a =
[[107 150 129 130]
 [107 150 126 111]
 [108 150 124 127]
 [107 150 129 129]
 [107 150 128 130]
 [107 151 128 113]
 [108 150 124 129]
 [108 150 124 127]]
The top-right entry is 130
What is the 3rd entry from the end, reading row by row? 150
What is the top entry of the column that holds the largest entry? 150
The first entry in reading order -> 107
The entry just right of the largest entry: 128
The bottom-left entry: 108
The last entry, reading row by row is 127
The entry just left of the largest entry -> 107
The second-last entry, reading row by row is 124
What is the third entry on the main diagonal? 124
What is the fifth-last entry, reading row by row? 129

[[120 128 123 127 128 127 127 121 125]
 [122 134 138 124 125 132 123 119 136]
 [130 126 131 137 126 126 127 126 133]
 [128 124 132 127 130 134 133 142 121]
 [128 128 132 127 136 124 125 126 127]
 [126 132 126 137 127 133 127 137 121]
 [117 139 129 141 134 142 131 132 136]
 [116 145 127 156 118 155 141 142 144]]
Which number is the 5th-last entry, reading row by row? 118
Which number is the smallest entry in the last row? 116
Which number is the top entry of the column that holds the largest entry? 127
The last entry, reading row by row is 144
Which number is the third entry on the diagonal from the top-right corner? 127
The 5th entry in reading order is 128
Which number is the entry in the top-left corner? 120
Which number is the bottom entry of the column that holds the largest entry? 156
Which number is the 4th-last entry, reading row by row? 155
Which number is the entry in the top-right corner? 125
Which number is the entry directly above 138? 123
The largest entry in the first column: 130
The second entry on the main diagonal -> 134
Which number is the 2nd entry on the diagonal from the top-right corner? 119
The entry directly above the smallest entry: 117
Which number is the 3rd largest entry? 145
Which number is the entry directly above the largest entry? 141

Read these off the grid that follows.
1) Give the entry directly below the smallest entry.
2) Give the third entry on the main diagonal.
3) Give the 3rd-last entry, reading row by row.
4) Give the top entry of the column that holds the smallest entry.
5) Give the bottom entry of the column that holds the smallest entry.
6) Give the bottom-left entry.
7) Give the entry just left of 110.
8) Give the last entry, reading row by row.
132,119,154,124,116,115,139,145,120,132
134,114,143,122,115,110,136,127,120,125
124,145,121,137,137,141,118,134,127,135
129,138,140,137,125,126,124,142,114,139
130,123,150,125,120,121,137,147,125,132
130,126,147,126,123,124,135,147,125,133
129,123,145,124,124,125,137,145,129,131
133,131,140,136,118,115,123,130,106,136
131,134,140,136,120,119,124,135,109,137
133,119,132,124,119,115,131,120,121,125
130,124,150,126,121,122,137,148,124,133
128,144,140,141,127,129,121,145,111,143
131,128,134,132,121,119,126,126,116,131
128,128,128,128,128,128,128,128,127,128
128,139,138,136,127,129,124,142,116,138
126,146,116,142,134,135,113,123,117,136
1) 109
2) 121
3) 123
4) 120
5) 117
6) 126
7) 115
8) 136

Questions about the grid below.
1) Find the minimum.
2) Find the entry just left of the largest entry.
3) Find the entry just right of 139.
[[126, 100, 146, 115], [138, 144, 141, 122], [128, 139, 132, 121], [137, 151, 147, 130]]
1) 100
2) 137
3) 132

arr =
[[126 129 114 133 129]
 [125 128 145 114 121]
 [111 130 106 122 126]
 [128 129 126 133 136]
 [119 130 121 136 153]
 [136 127 141 139 146]
 [122 129 131 121 127]
 [120 130 140 127 148]]
The entry in the bottom-left corner: 120
The entry directly above the smallest entry? 145
The entry directly above 148 -> 127
The entry in the top-left corner? 126
The bottom-right entry: 148
The entry directly above 146 -> 153
The bottom entry of the column that holds the smallest entry? 140
The smallest entry in the first row? 114
The smallest entry in the first column? 111
The entry just right of 106? 122
The entry directly above the largest entry is 136
The 1st entry on the diagonal from the top-right corner? 129
The third entry on the main diagonal: 106
The 2nd entry on the main diagonal -> 128
The second entry on the diagonal from the top-right corner? 114
The entry directly above 119: 128

Questions about the grid below.
1) Give the first entry in reading order.
2) Give the smallest entry in the last row.
3) Give the 3rd smallest entry.
4) Give the top entry of the column that holds the largest entry.
5) Give the last entry, reading row by row.
6) Give the centre entry.
7) Give the entry just left of the centre entry.
8) Give the second-last entry, reading row by row.
[[130 134 113 125 122 131 139 134 135 137 127 121 127 123 143]
 [123 124 138 136 119 134 131 131 134 132 127 135 126 127 138]
 [132 129 107 128 122 126 141 134 136 135 128 121 127 123 144]
 [126 135 129 125 121 139 135 133 133 136 126 127 128 125 140]
 [133 122 104 131 121 122 141 133 136 133 129 122 126 122 145]
 [124 122 134 140 119 128 131 131 134 132 128 134 125 127 137]
 [128 135 121 124 121 136 138 134 134 137 126 124 128 124 142]
 [126 123 129 143 120 122 131 130 134 133 129 132 124 127 137]
 [129 125 125 143 121 116 132 130 133 136 130 128 124 126 138]
 [124 132 135 128 120 140 133 132 133 134 126 131 128 126 139]
 [123 128 138 132 119 138 132 131 133 133 126 133 127 127 138]]
1) 130
2) 119
3) 113
4) 143
5) 138
6) 131
7) 131
8) 127

Questions about the row below.
1) Give the minimum.
2) Give the last entry.
3) Give the second entry from the left.
[143 155 130 116 137]
1) 116
2) 137
3) 155

Questions about the table below. Rows and columns are numbered from 1.
1) Find the entry directly below 136.
2) Find the entry at row 1, column 1.
3) Find the entry in row 3 and column 1.
4) Find the entry in the top-right corner.
5) Find the entry in row 1 and column 3.
6) Find the entry just right of the largest entry.
7) Find the entry just right of 139.
8) Find the entry at row 1, column 2.
[[136 124 104 129 126 118 113 128]
 [132 120 119 123 116 124 121 113]
 [123 134 124 122 114 139 122 114]
 [143 113 121 118 132 121 123 132]
 [129 130 126 111 112 138 122 125]]
1) 132
2) 136
3) 123
4) 128
5) 104
6) 113
7) 122
8) 124
